Here is a tiny trained network, its code and every weight. The questions are about switching its units off for an input and a target symbol, where a switched-off unit gives its printed mean instead of its output.

import numpy as np


def w(rows, s, z=0):
    codes = np.array(rows[::2]) - 128.0
    scale = np.full(codes.shape[1], s)
    scale[-1] = z or s
    return codes * scale


def f(y):
    return np.maximum(y, 0)


def softmax(a):
    e = np.exp(a - a.max(-1, keepdims=True))
    return e / e.sum(-1, keepdims=True)


def log_softmax(a):
    a = a - a.max(-1, keepdims=True)
    return a - np.log(np.exp(a).sum(-1, keepdims=True))


def net(x, mask):
    ids = ['γζημξπτφ'.index(c) for c in x.split()]
    T = len(ids)
    res = E[ids] + P[:T]
    r = res
    for j in range(2):
        rows = slice(4 * j, 4 * j + 4)
        q, k, v = (r @ M[0][rows].T for M in (Q, K, V))
        z = softmax(np.where(np.tri(T) > 0, q @ k.T / 4**0.5, -1e9)) @ v
        o = O[0][rows]
        res = res + np.where(mask[j], z, o[:, -1]) @ o[:, :-1]
    y = f(res @ A[0][:, :-1].T + A[0][:, -1])
    res = res + np.where(mask[2:18], y, B[0][:, -1]) @ B[0][:, :-1]
    return log_softmax(res[-1] @ U[:, :-1].T + U[:, -1])


Q, K, V, O, A, B = {}, {}, {}, {}, {}, {}
E = w([
[131,174,132],'γ',
[165,6,60],'ζ',
[146,63,110],'η',
[230,140,198],'μ',
[180,168,29],'ξ',
[121,168,46],'π',
[107,209,22],'τ',
[132,221,165],'φ',
],0.019)
P = w([
[131,103,148],'0',
[145,126,118],'1',
[162,140,117],'2',
[177,156,126],'3',
[194,165,130],'4',
[202,176,125],'5',
[214,189,130],'6',
[229,197,136],'7',
[240,204,136],'8',
[254,210,123],'9',
[247,214,115],'10',
],0.0079)
Q[0] = w([
[203,131,169],'head 1',
[142,125,118],'head 1',
[107,3,186],'head 1',
[193,114,107],'head 1',
[175,115,115],'head 2',
[160,110,157],'head 2',
[65,94,158],'head 2',
[70,111,148],'head 2',
],0.019)
K[0] = w([
[120,142,131],'head 1',
[137,122,129],'head 1',
[8,148,165],'head 1',
[150,174,104],'head 1',
[130,191,125],'head 2',
[130,140,145],'head 2',
[117,17,107],'head 2',
[20,43,162],'head 2',
],0.017)
V[0] = w([
[48,139,117],'head 1',
[215,126,104],'head 1',
[156,169,181],'head 1',
[165,169,150],'head 1',
[108,113,125],'head 2',
[141,49,8],'head 2',
[220,54,128],'head 2',
[101,107,232],'head 2',
],0.013)
O[0] = w([
[110,148,132,53],'head 1',
[224,121,147,241],'head 1',
[73,76,124,143],'head 1',
[106,93,171,175],'head 1',
[166,85,129,95],'head 2',
[188,91,107,109],'head 2',
[155,153,254,83],'head 2',
[63,130,165,6],'head 2',
],0.0078,0.013)
A[0] = w([
[140,187,93,158],'neuron 1',
[164,156,136,33],'neuron 2',
[115,113,111,111],'neuron 3',
[134,145,180,82],'neuron 4',
[87,131,84,33],'neuron 5',
[107,104,42,205],'neuron 6',
[203,127,140,59],'neuron 7',
[137,143,119,172],'neuron 8',
[144,137,180,197],'neuron 9',
[137,174,88,135],'neuron 10',
[193,178,116,197],'neuron 11',
[94,150,165,253],'neuron 12',
[69,148,120,127],'neuron 13',
[133,1,139,33],'neuron 14',
[129,84,187,8],'neuron 15',
[147,223,127,27],'neuron 16',
],0.016,0.0053)
B[0] = w([
[118,104,147,195],'neuron 1',
[71,135,74,165],'neuron 2',
[137,140,131,133],'neuron 3',
[188,56,128,143],'neuron 4',
[158,241,90,135],'neuron 5',
[201,136,186,199],'neuron 6',
[86,111,87,213],'neuron 7',
[172,95,148,159],'neuron 8',
[166,177,142,154],'neuron 9',
[90,125,159,189],'neuron 10',
[113,95,191,252],'neuron 11',
[84,164,146,141],'neuron 12',
[76,155,143,132],'neuron 13',
[74,172,51,147],'neuron 14',
[2,124,55,137],'neuron 15',
[146,115,7,176],'neuron 16',
],0.0082,0.029)
U = w([
[139,30,124,135],'γ',
[109,54,99,1],'ζ',
[121,137,136,57],'η',
[205,204,134,208],'μ',
[160,83,68,109],'ξ',
[112,58,205,156],'π',
[187,81,241,244],'τ',
[245,85,150,47],'φ',
],0.011,0.0076)

Each question gives the input, a string of symbols that net reads in full, and the target symbol t.
The units are the heads (4 rows each of Q, K, V and O) and the neurons (one row each of A and B). Each row of codes is followed by its name. A weight is (code - 128) times the scale printed after its matrix; where a second scale follows, it is the last column's (O, A, B and U).
mask holds one flag per unit, heads first, then neurons. A switched-off unit (its flag False) gives its mean, the last column of its rows in O or B, instead of its output. The means were averaged over made-up inputs and are rounded, as every weight is.
A unit's drop is (log p(t) with every unit on - log p(t) with that unit switched off) / (log p(t) with every unit on - log p(t) with every unit switched off).
The circuit of an input: a set's keep is (log p(t) with only the set's units on - log p(t) with every unit switched off) / (log p(t) with every unit on - log p(t) with every unit switched off). Starting from the 12 units with the biggest drops (on a tie, the unit counted first), units are removed one at a time, each time the one whose removal leaves the highest keep (on an exact tie, the one counted first), for as long as the keep stays at least 0.8.
units of the circuit, in order: the units of the circuit, biggest drop first
most important unit: the unit with the biggest drop
k most important neurons: the k neurons with the biggest drops, biggest first
heads that matter: for each layer, one digit per head in row order, 1 if its drop is at least 0.15 and else 0, layers parted by /
drop when u is switched off: that unit's drop, to one decimal
input μ τ τ η τ μ γ μ μ μ ξ, target γ: 2 most important neurons	[neuron 7; neuron 6]
input ζ η ξ ζ, target ξ: 2 most important neurons	[neuron 14; neuron 7]
input π φ ξ π π π μ π, target τ: most important unit	head 1
input η ξ ζ φ τ γ γ ζ γ τ τ, target φ: units of the circuit, in order	[neuron 6; head 2]
input τ ζ τ τ τ ζ, target φ: units of the circuit, in order	[neuron 6; head 2]
input ξ τ τ η γ ξ τ γ, target γ: 4 most important neurons	[neuron 6; neuron 7; neuron 11; neuron 2]
input γ ζ ξ τ γ, target γ: units of the circuit, in order	[neuron 6; neuron 7; head 2; neuron 9]
input τ φ π, target μ: 2 most important neurons	[neuron 5; neuron 11]
input γ ξ η, target ξ: units of the circuit, in order	[neuron 14; neuron 11]
input ξ ζ μ τ π, target τ: 2 most important neurons	[neuron 16; neuron 6]
input γ τ φ τ, target μ: heads that matter	11
input ζ τ μ μ μ τ μ τ μ ξ, target γ: 2 most important neurons	[neuron 7; neuron 11]
input η μ μ, target π: heads that matter	11
input γ μ τ φ ζ μ φ ξ μ τ τ, target φ: units of the circuit, in order	[neuron 6; head 2; head 1]
input π ζ γ ζ, target ξ: heads that matter	00
input γ ξ μ π μ τ, target τ: 2 most important neurons	[neuron 16; neuron 6]
input φ π τ, target μ: 2 most important neurons	[neuron 5; neuron 6]
input ξ τ π ζ φ τ γ, target ξ: 2 most important neurons	[neuron 16; neuron 6]
input τ φ τ π, target μ: drop when neuron 5 is switched off	0.6
input τ τ η, target φ: drop when neuron 15 is switched off	0.1
